Below is a small trained network, with its code and all its weights. Each question gives an input and a class and asks what happens when units are switched off, that is, made to give their printed mean instead of their output.

import numpy as np


def w(rows, s, z=0):
    codes = np.array(rows[::2]) - 128.0
    scale = np.full(codes.shape[1], s)
    scale[-1] = z or s
    return codes * scale


def f(y):
    return np.maximum(y, 0)


def log_softmax(a):
    a = a - a.max(-1, keepdims=True)
    return a - np.log(np.exp(a).sum(-1, keepdims=True))


def net(x, mask):
    res = np.array(x, float).reshape(1, 4) / 4 @ E
    y = f(res @ A[0][:, :-1].T + A[0][:, -1])
    res = res + np.where(mask, y, B[0][:, -1]) @ B[0][:, :-1]
    return log_softmax(res[-1] @ U[:, :-1].T + U[:, -1])


A, B = {}, {}
E = w([
[184,54,139,173,153,70,224],'x0',
[161,136,205,88,78,156,180],'x1',
[63,162,161,138,145,64,116],'x2',
[175,113,130,193,78,156,8],'x3',
],0.011)
A[0] = w([
[85,143,91,75,115,119,152,39],'neuron 0',
[120,179,80,20,217,99,189,6],'neuron 1',
[181,53,177,166,170,137,204,200],'neuron 2',
[186,124,123,163,120,156,35,154],'neuron 3',
[228,55,142,99,164,22,152,91],'neuron 4',
[71,217,236,210,105,98,144,196],'neuron 5',
[219,86,54,95,132,173,140,171],'neuron 6',
[86,143,36,206,170,100,127,112],'neuron 7',
[205,162,248,105,54,206,167,190],'neuron 8',
[21,196,116,78,48,205,127,150],'neuron 9',
[87,229,156,79,180,253,95,109],'neuron 10',
[97,156,2,4,235,215,253,72],'neuron 11',
],0.0074,0.002)
B[0] = w([
[147,114,193,123,99,136,138,162],'neuron 0',
[198,145,186,111,68,76,126,212],'neuron 1',
[53,135,43,197,103,147,145,223],'neuron 2',
[193,106,168,88,154,22,125,223],'neuron 3',
[51,42,91,154,151,81,94,207],'neuron 4',
[208,175,97,72,252,159,198,201],'neuron 5',
[147,254,131,85,97,201,162,191],'neuron 6',
[159,116,49,102,204,170,154,192],'neuron 7',
[169,133,66,122,193,126,110,235],'neuron 8',
[117,91,69,212,94,174,169,232],'neuron 9',
[94,8,124,159,92,156,228,229],'neuron 10',
[213,129,155,133,128,59,112,254],'neuron 11',
],0.0079,0.0095)
U = w([
[2,29,91,174,38,154,146,128],'0',
[110,143,65,97,148,169,123,171],'1',
[109,205,74,108,131,166,133,200],'2',
[150,82,226,151,38,63,54,4],'3',
],0.0087,0.0015)

Each question gives the input, the list of numbers given to net, and the class t.
The units are the neurons (one row each of A and B). Each row of codes is followed by its name. A weight is (code - 128) times the scale printed after its matrix; where a second scale follows, it is the last column's (A, B and U).
mask holds one flag per neuron, in row order. A switched-off neuron (its flag False) gives its mean, the last column of its row in B, instead of its output. The means were averaged over made-up inputs and are rounded, as every weight is.
A unit's drop is (log p(t) with every unit on - log p(t) with that unit switched off) / (log p(t) with every unit on - log p(t) with every unit switched off).
The circuit of an input: a set's keep is (log p(t) with only the set's units on - log p(t) with every unit switched off) / (log p(t) with every unit on - log p(t) with every unit switched off). Starting from all 12 units, units are removed one at a time, each time the one whose removal leaves the highest keep (on an exact tie, the one counted first), for as long as the keep stays at least 0.8.
circuit, biggest first: the units of the circuit, biggest drop first
unit that matters most: the unit with the biggest drop
k most important neurons: the k neurons with the biggest drops, biggest first
drop of u: that unit's drop, to one decimal
input [3,5,-3,4], class 1: circuit, biggest first	(neuron 8)
input [6,4,-4,6], class 0: 3 most important neurons	(neuron 2; neuron 4; neuron 5)
input [2,-2,-4,-7], class 3: 2 most important neurons	(neuron 11; neuron 1)
input [-4,0,-6,-8], class 3: circuit, biggest first	(neuron 11; neuron 1)
input [8,2,8,6], class 0: circuit, biggest first	(neuron 2; neuron 11)
input [7,8,-1,5], class 1: 2 most important neurons	(neuron 8; neuron 10)
input [5,6,8,1], class 2: 2 most important neurons	(neuron 5; neuron 10)
input [-6,-3,-2,8], class 3: 2 most important neurons	(neuron 3; neuron 2)
input [-7,-3,7,-7], class 0: 4 most important neurons	(neuron 10; neuron 9; neuron 8; neuron 6)
input [-6,-4,-6,7], class 3: 4 most important neurons	(neuron 3; neuron 2; neuron 5; neuron 8)
input [7,7,1,2], class 0: 2 most important neurons	(neuron 4; neuron 2)
input [2,-1,-7,6], class 2: 2 most important neurons	(neuron 6; neuron 11)
input [2,-7,-8,5], class 2: 2 most important neurons	(neuron 6; neuron 10)
input [7,-8,3,8], class 1: unit that matters most	neuron 7
input [-4,6,4,4], class 1: circuit, biggest first	(neuron 5; neuron 8)
input [-4,-2,2,-4], class 0: circuit, biggest first	(neuron 10; neuron 8)
input [-1,-5,-5,-7], class 3: drop of neuron 5	0.1
input [4,0,8,4], class 2: drop of neuron 5	0.6
input [-2,-3,-7,-8], class 3: drop of neuron 3	0.0
input [5,-7,5,-8], class 3: unit that matters most	neuron 1
